Below is a small trained network, with its code and all its weights. Each question gives an input and a class and asks what happens when units are switched off, that is, made to give their printed mean instead of their output.

import numpy as np


def w(rows, s, z=0):
    codes = np.array(rows[::2]) - 128.0
    scale = np.full(codes.shape[1], s)
    scale[-1] = z or s
    return codes * scale


def f(y):
    return y / 2 * (1 + np.tanh(0.7978845608 * (y + 0.044715 * y**3)))


def log_softmax(a):
    a = a - a.max(-1, keepdims=True)
    return a - np.log(np.exp(a).sum(-1, keepdims=True))


def net(x, mask):
    res = np.array(x, float).reshape(1, 3) / 4 @ E
    y = f(res @ A[0][:, :-1].T + A[0][:, -1])
    res = res + np.where(mask, y, B[0][:, -1]) @ B[0][:, :-1]
    return log_softmax(res[-1] @ U[:, :-1].T + U[:, -1])


A, B = {}, {}
E = w([
[74,67,43,249,169,159,171],'x0',
[53,121,48,106,90,79,73],'x1',
[34,150,135,189,133,225,53],'x2',
],0.011)
A[0] = w([
[190,110,139,96,153,86,87,167],'N0',
[127,173,139,145,146,102,124,118],'N1',
[137,139,220,156,39,68,122,165],'N2',
[172,200,139,182,144,208,94,109],'N3',
[160,178,182,122,139,227,180,139],'N4',
[181,70,115,153,194,132,187,131],'N5',
[99,169,138,99,66,154,12,123],'N6',
[66,25,121,147,135,171,154,75],'N7',
[62,81,93,140,152,116,165,162],'N8',
[151,150,119,163,118,108,191,153],'N9',
[132,171,179,92,104,130,185,33],'N10',
[105,137,121,110,80,140,64,112],'N11',
[141,170,197,124,109,85,147,26],'N12',
[167,157,176,103,146,108,126,3],'N13',
[93,107,129,132,141,113,135,111],'N14',
[87,99,69,148,66,59,131,137],'N15',
[135,134,133,140,203,222,77,19],'N16',
[182,150,77,116,98,37,151,70],'N17',
[106,76,86,191,120,100,120,38],'N18',
[135,45,110,85,241,156,201,91],'N19',
],0.011,0.0053)
B[0] = w([
[125,100,195,75,60,161,115,212],'N0',
[152,131,63,171,139,169,76,128],'N1',
[162,126,141,136,86,125,83,208],'N2',
[181,109,103,161,13,84,56,201],'N3',
[247,119,151,183,20,143,41,222],'N4',
[35,133,23,202,220,81,226,216],'N5',
[71,230,86,77,223,135,191,254],'N6',
[186,143,171,96,63,124,82,215],'N7',
[143,96,159,127,57,68,73,224],'N8',
[103,89,48,139,150,73,191,177],'N9',
[133,82,74,224,103,124,121,176],'N10',
[54,192,65,59,145,234,177,192],'N11',
[94,66,173,176,152,74,123,177],'N12',
[60,34,122,113,146,85,115,175],'N13',
[172,151,155,113,148,178,43,142],'N14',
[176,124,162,172,73,105,30,230],'N15',
[205,76,116,155,110,49,50,194],'N16',
[192,122,221,111,49,149,13,229],'N17',
[107,122,161,118,11,234,79,199],'N18',
[75,152,19,108,191,168,255,194],'N19',
],0.0064,0.0095)
U = w([
[109,2,154,175,77,61,112,252],'0',
[140,142,204,124,58,145,86,81],'1',
[24,140,66,133,255,114,203,5],'2',
],0.0083,0.0011)

Each question gives the input, the list of numbers given to net, and the class t.
The units are the neurons (one row each of A and B). Each row of codes is followed by its name. A weight is (code - 128) times the scale printed after its matrix; where a second scale follows, it is the last column's (A, B and U).
mask holds one flag per neuron, in row order. A switched-off neuron (its flag False) gives its mean, the last column of its row in B, instead of its output. The means were averaged over made-up inputs and are rounded, as every weight is.
A unit's drop is (log p(t) with every unit on - log p(t) with that unit switched off) / (log p(t) with every unit on - log p(t) with every unit switched off).
The circuit of an input: a set's keep is (log p(t) with only the set's units on - log p(t) with every unit switched off) / (log p(t) with every unit on - log p(t) with every unit switched off). Starting from the 12 units with the biggest drops (on a tie, the unit counted first), units are removed one at a time, each time the one whose removal leaves the highest keep (on an exact tie, the one counted first), for as long as the keep stays at least 0.8.
circuit, biggest first: the units of the circuit, biggest drop first
top k neurons: the k neurons with the biggest drops, biggest first
drop when u is switched off: that unit's drop, to one decimal
input [8,7,5], class 1: circuit, biggest first => (N18 N7)
input [-8,4,8], class 2: circuit, biggest first => (N6)
input [-6,-3,0], class 0: circuit, biggest first => (N13 N12)
input [6,4,3], class 1: circuit, biggest first => (N18 N7)
input [2,0,0], class 2: top 3 neurons => (N17 N4 N3)
input [0,3,1], class 2: top 2 neurons => (N17 N4)
input [-2,5,-6], class 1: top 2 neurons => (N17 N5)
input [-6,-2,-2], class 0: top 3 neurons => (N13 N12 N10)
input [-1,-6,-3], class 0: top 2 neurons => (N4 N6)
input [0,-7,0], class 0: drop when N5 is switched off => 0.1
input [3,-8,8], class 0: drop when N4 is switched off => -0.2
input [7,0,-4], class 2: drop when N19 is switched off => 0.6
